Below is a small trained network, with its code and all its weights. Each question gives an input and a class and asks what happens when units are switched off, that is, made to give their printed mean instead of their output.

import numpy as np


def w(rows, s, z=0):
    codes = np.array(rows[::2]) - 128.0
    scale = np.full(codes.shape[1], s)
    scale[-1] = z or s
    return codes * scale


def norm(h):
    return h / np.sqrt((h * h).mean(-1, keepdims=True) + 1e-5)


def f(y):
    return y / 2 * (1 + np.tanh(0.7978845608 * (y + 0.044715 * y**3)))


def log_softmax(a):
    a = a - a.max(-1, keepdims=True)
    return a - np.log(np.exp(a).sum(-1, keepdims=True))


def net(x, mask):
    res = np.array(x, float).reshape(1, 3) / 4 @ E
    u = 0
    for l in range(3):
        y = f(norm(res) @ A[l][:, :-1].T + A[l][:, -1])
        res = res + np.where(mask[u : u + 13], y, B[l][:, -1]) @ B[l][:, :-1]
        u += 13
    return log_softmax(norm(res)[-1] @ U[:, :-1].T + U[:, -1])


A, B = {}, {}
E = w([
[191,181,50,143],'x0',
[239,61,2,79],'x1',
[99,76,49,239],'x2',
],0.00085)
A[0] = w([
[25,79,154,198,104],'L0N0',
[138,164,214,78,98],'L0N1',
[123,166,158,160,121],'L0N2',
[155,223,133,202,151],'L0N3',
[147,174,104,86,147],'L0N4',
[3,49,148,113,43],'L0N5',
[135,237,74,142,6],'L0N6',
[173,178,92,133,153],'L0N7',
[138,165,172,46,149],'L0N8',
[107,230,153,226,110],'L0N9',
[111,182,59,238,75],'L0N10',
[166,68,59,181,203],'L0N11',
[204,191,110,149,85],'L0N12',
],0.0039,0.0019)
B[0] = w([
[89,42,140,36,196],'L0N0',
[210,150,198,201,207],'L0N1',
[170,156,133,128,146],'L0N2',
[84,226,70,141,196],'L0N3',
[112,80,168,152,176],'L0N4',
[5,111,185,120,141],'L0N5',
[71,198,133,76,101],'L0N6',
[64,140,112,155,180],'L0N7',
[183,94,190,107,233],'L0N8',
[172,174,32,90,210],'L0N9',
[227,204,146,7,165],'L0N10',
[187,103,127,201,246],'L0N11',
[30,153,134,204,142],'L0N12',
],0.0032,0.0013)
A[1] = w([
[129,225,170,161,79],'L1N0',
[141,161,152,110,182],'L1N1',
[112,123,21,66,126],'L1N2',
[31,36,158,123,50],'L1N3',
[167,145,104,195,82],'L1N4',
[121,26,182,100,68],'L1N5',
[145,142,72,104,134],'L1N6',
[2,43,143,63,86],'L1N7',
[62,82,58,75,54],'L1N8',
[154,197,34,175,121],'L1N9',
[116,173,179,105,27],'L1N10',
[121,217,37,169,1],'L1N11',
[59,214,104,165,26],'L1N12',
],0.0048,0.0017)
B[1] = w([
[150,213,164,100,176],'L1N0',
[130,116,161,154,182],'L1N1',
[75,121,201,210,166],'L1N2',
[45,71,197,11,165],'L1N3',
[131,80,122,185,165],'L1N4',
[29,118,97,3,215],'L1N5',
[79,99,148,189,153],'L1N6',
[51,32,225,73,189],'L1N7',
[106,134,206,142,103],'L1N8',
[12,144,155,83,255],'L1N9',
[123,170,120,201,118],'L1N10',
[31,101,60,46,190],'L1N11',
[125,90,49,36,119],'L1N12',
],0.0036,0.0016)
A[2] = w([
[31,101,110,183,34],'L2N0',
[127,166,69,190,93],'L2N1',
[136,111,26,185,89],'L2N2',
[49,14,17,121,108],'L2N3',
[16,253,39,60,16],'L2N4',
[152,185,43,195,145],'L2N5',
[201,196,195,137,82],'L2N6',
[241,141,112,159,130],'L2N7',
[243,133,63,92,80],'L2N8',
[185,121,109,167,85],'L2N9',
[117,159,127,162,4],'L2N10',
[242,53,91,125,62],'L2N11',
[165,67,160,145,227],'L2N12',
],0.0038,0.0025)
B[2] = w([
[160,54,194,169,110],'L2N0',
[41,101,156,77,142],'L2N1',
[75,170,123,186,153],'L2N2',
[190,197,175,205,219],'L2N3',
[169,139,67,2,229],'L2N4',
[46,161,118,107,212],'L2N5',
[200,169,175,192,135],'L2N6',
[107,107,187,79,166],'L2N7',
[111,52,149,36,117],'L2N8',
[139,140,126,94,108],'L2N9',
[103,82,216,56,56],'L2N10',
[154,70,80,40,131],'L2N11',
[160,157,56,147,248],'L2N12',
],0.0042,0.0015)
U = w([
[11,150,26,224,251],'0',
[21,4,231,16,252],'1',
[214,213,217,133,230],'2',
[20,234,12,26,239],'3',
[59,65,178,197,4],'4',
[187,21,73,11,131],'5',
[203,2,33,229,28],'6',
[239,50,217,69,4],'7',
],0.0048,0.0035)

Each question gives the input, the list of numbers given to net, and the class t.
The units are the neurons (one row each of A and B). Each row of codes is followed by its name. A weight is (code - 128) times the scale printed after its matrix; where a second scale follows, it is the last column's (A, B and U).
mask holds one flag per neuron, layer by layer. A switched-off neuron (its flag False) gives its mean, the last column of its row in B, instead of its output. The means were averaged over made-up inputs and are rounded, as every weight is.
A unit's drop is (log p(t) with every unit on - log p(t) with that unit switched off) / (log p(t) with every unit on - log p(t) with every unit switched off).
The circuit of an input: a set's keep is (log p(t) with only the set's units on - log p(t) with every unit switched off) / (log p(t) with every unit on - log p(t) with every unit switched off). Starting from the 12 units with the biggest drops (on a tie, the unit counted first), units are removed one at a time, each time the one whose removal leaves the highest keep (on an exact tie, the one counted first), for as long as the keep stays at least 0.8.
units of the circuit, in order: the units of the circuit, biggest drop first
unit that matters most: the unit with the biggest drop
top k neurons: the k neurons with the biggest drops, biggest first
k most important neurons of layer l: the k neurons of layer l with the biggest drops, biggest first
drop of u: that unit's drop, to one decimal
input [-8,1,-8], class 7: units of the circuit, in order	(L0N1; L1N9; L2N5)
input [4,3,-3], class 0: unit that matters most	L1N4
input [-3,1,5], class 1: top 2 neurons	(L0N0; L0N5)
input [-2,2,-1], class 5: units of the circuit, in order	(L1N9; L2N11)
input [-7,6,5], class 6: 2 most important neurons of layer 2	(L2N3; L2N12)
input [-5,-8,-8], class 2: top 2 neurons	(L0N1; L1N9)
input [-3,2,4], class 6: 3 most important neurons of layer 0	(L0N11; L0N6; L0N12)
input [-6,-3,-8], class 7: 2 most important neurons of layer 1	(L1N9; L1N2)
input [-1,-2,3], class 1: top 3 neurons	(L0N0; L0N5; L1N7)
input [-1,1,-6], class 7: 2 most important neurons of layer 0	(L0N8; L0N3)
input [-6,4,-7], class 7: 2 most important neurons of layer 1	(L1N11; L1N12)
input [-8,-4,-8], class 7: top 2 neurons	(L0N1; L1N9)
input [7,4,-2], class 0: 2 most important neurons of layer 1	(L1N4; L1N5)
input [-7,2,-7], class 7: unit that matters most	L0N1
input [-4,-8,-4], class 2: top 3 neurons	(L0N1; L1N9; L1N11)
input [-4,8,0], class 6: 2 most important neurons of layer 0	(L0N10; L0N3)
input [3,3,-2], class 0: 2 most important neurons of layer 0	(L0N0; L0N5)
input [5,0,-7], class 2: drop of L0N8	0.3
input [-5,-4,-8], class 2: drop of L0N1	0.5
input [2,-3,-5], class 2: drop of L1N7	0.0
input [-6,7,4], class 6: top neuron	(L0N11)
input [3,8,-4], class 0: drop of L1N3	0.1
